Here is a tiny trained network, its code and every weight. The questions are about switching its units off for an input and a class, where a switched-off unit gives its printed mean instead of its output.

import numpy as np


def w(rows, s, z=0):
    codes = np.array(rows[::2]) - 128.0
    scale = np.full(codes.shape[1], s)
    scale[-1] = z or s
    return codes * scale


def f(y):
    return np.maximum(y, 0)


def log_softmax(a):
    a = a - a.max(-1, keepdims=True)
    return a - np.log(np.exp(a).sum(-1, keepdims=True))


def net(x, mask):
    res = np.array(x, float).reshape(1, 5) / 4 @ E
    y = f(res @ A[0][:, :-1].T + A[0][:, -1])
    res = res + np.where(mask, y, B[0][:, -1]) @ B[0][:, :-1]
    return log_softmax(res[-1] @ U[:, :-1].T + U[:, -1])


A, B = {}, {}
E = w([
[141,123,123,142,131,104],'x0',
[197,189,145,99,184,90],'x1',
[132,127,127,132,127,121],'x2',
[177,113,249,186,91,183],'x3',
[175,49,144,75,171,132],'x4',
],0.015)
A[0] = w([
[98,90,108,177,86,156,253],'N1',
[174,56,157,72,159,134,32],'N2',
[145,186,165,166,102,124,84],'N3',
[121,80,240,165,123,137,21],'N4',
[140,8,80,116,118,124,121],'N5',
[96,167,93,163,114,141,30],'N6',
[90,58,102,106,156,119,142],'N7',
[92,184,55,91,157,86,18],'N8',
[124,54,219,218,144,145,28],'N9',
[59,111,108,202,52,117,145],'N10',
[124,92,118,96,167,115,101],'N11',
[174,95,138,146,83,157,209],'N12',
[151,161,182,168,159,125,76],'N13',
[70,115,104,75,144,78,209],'N14',
[183,176,121,88,176,125,180],'N15',
[134,84,90,113,129,175,128],'N16',
[161,146,128,75,139,109,236],'N17',
[177,86,160,76,170,137,204],'N18',
[133,98,161,138,118,143,18],'N19',
[154,220,186,194,126,160,124],'N20',
[155,88,148,112,163,138,2],'N21',
[103,77,85,132,127,125,139],'N22',
],0.013,0.0078)
B[0] = w([
[130,162,57,75,64,92,235],'N1',
[54,206,61,163,145,143,198],'N2',
[174,83,175,139,149,146,185],'N3',
[101,178,48,123,125,112,228],'N4',
[162,71,170,114,126,114,215],'N5',
[168,126,34,86,112,66,163],'N6',
[193,52,198,103,94,135,206],'N7',
[28,211,94,174,165,201,242],'N8',
[140,173,41,150,115,128,236],'N9',
[82,159,60,163,163,153,232],'N10',
[161,68,152,92,122,102,177],'N11',
[54,130,174,214,166,154,214],'N12',
[141,94,174,131,141,125,183],'N13',
[206,52,153,74,98,66,254],'N14',
[101,152,77,147,147,156,229],'N15',
[152,60,157,124,59,142,172],'N16',
[31,189,141,177,153,178,222],'N17',
[166,142,42,43,76,81,236],'N18',
[205,110,50,19,74,63,154],'N19',
[181,104,232,125,140,146,236],'N20',
[27,182,158,254,185,220,155],'N21',
[146,61,171,156,148,134,190],'N22',
],0.0086,0.014)
U = w([
[137,165,34,74,107,83,39],'0',
[54,177,113,226,146,207,109],'1',
[185,99,254,119,112,122,247],'2',
],0.012,0.0015)

Each question gives the input, the list of numbers given to net, and the class t.
The units are the neurons (one row each of A and B). Each row of codes is followed by its name. A weight is (code - 128) times the scale printed after its matrix; where a second scale follows, it is the last column's (A, B and U).
mask holds one flag per neuron, in row order. A switched-off neuron (its flag False) gives its mean, the last column of its row in B, instead of its output. The means were averaged over made-up inputs and are rounded, as every weight is.
A unit's drop is (log p(t) with every unit on - log p(t) with that unit switched off) / (log p(t) with every unit on - log p(t) with every unit switched off).
The circuit of an input: a set's keep is (log p(t) with only the set's units on - log p(t) with every unit switched off) / (log p(t) with every unit on - log p(t) with every unit switched off). Starting from the 12 units with the biggest drops (on a tie, the unit counted first), units are removed one at a time, each time the one whose removal leaves the highest keep (on an exact tie, the one counted first), for as long as the keep stays at least 0.8.
units of the circuit, in order: the units of the circuit, biggest drop first
top k neurons: the k neurons with the biggest drops, biggest first
drop when u is switched off: that unit's drop, to one decimal
input [-7,-1,5,3,7], class 0: units of the circuit, in order : [N18]
input [3,1,5,4,6], class 1: top 2 neurons : [N21; N12]
input [1,-7,4,-1,0], class 0: top 2 neurons : [N1; N10]
input [6,-7,-5,0,0], class 0: top 3 neurons : [N1; N8; N17]
input [2,6,-5,3,-1], class 2: top 2 neurons : [N8; N20]
input [4,3,-5,4,7], class 1: top 3 neurons : [N21; N14; N12]
input [6,7,3,2,3], class 1: top 2 neurons : [N17; N14]
input [-2,4,-1,5,-2], class 2: top 2 neurons : [N20; N8]
input [7,1,8,-6,-2], class 1: top 3 neurons : [N8; N18; N1]
input [3,4,5,6,1], class 1: top 3 neurons : [N14; N4; N9]
input [-4,1,0,4,8], class 1: top 4 neurons : [N21; N12; N14; N2]
input [3,-7,-7,5,4], class 0: top 2 neurons : [N19; N1]
input [8,-3,7,3,3], class 0: top 2 neurons : [N8; N17]
input [7,3,-7,7,-8], class 2: units of the circuit, in order : [N20]
input [2,3,6,6,8], class 1: top 2 neurons : [N21; N12]
input [-3,-5,-1,-4,-6], class 0: drop when N6 is switched off : 0.2
input [7,6,5,4,-7], class 2: drop when N5 is switched off : 0.0
input [-7,-6,-1,3,3], class 0: drop when N1 is switched off : 0.1
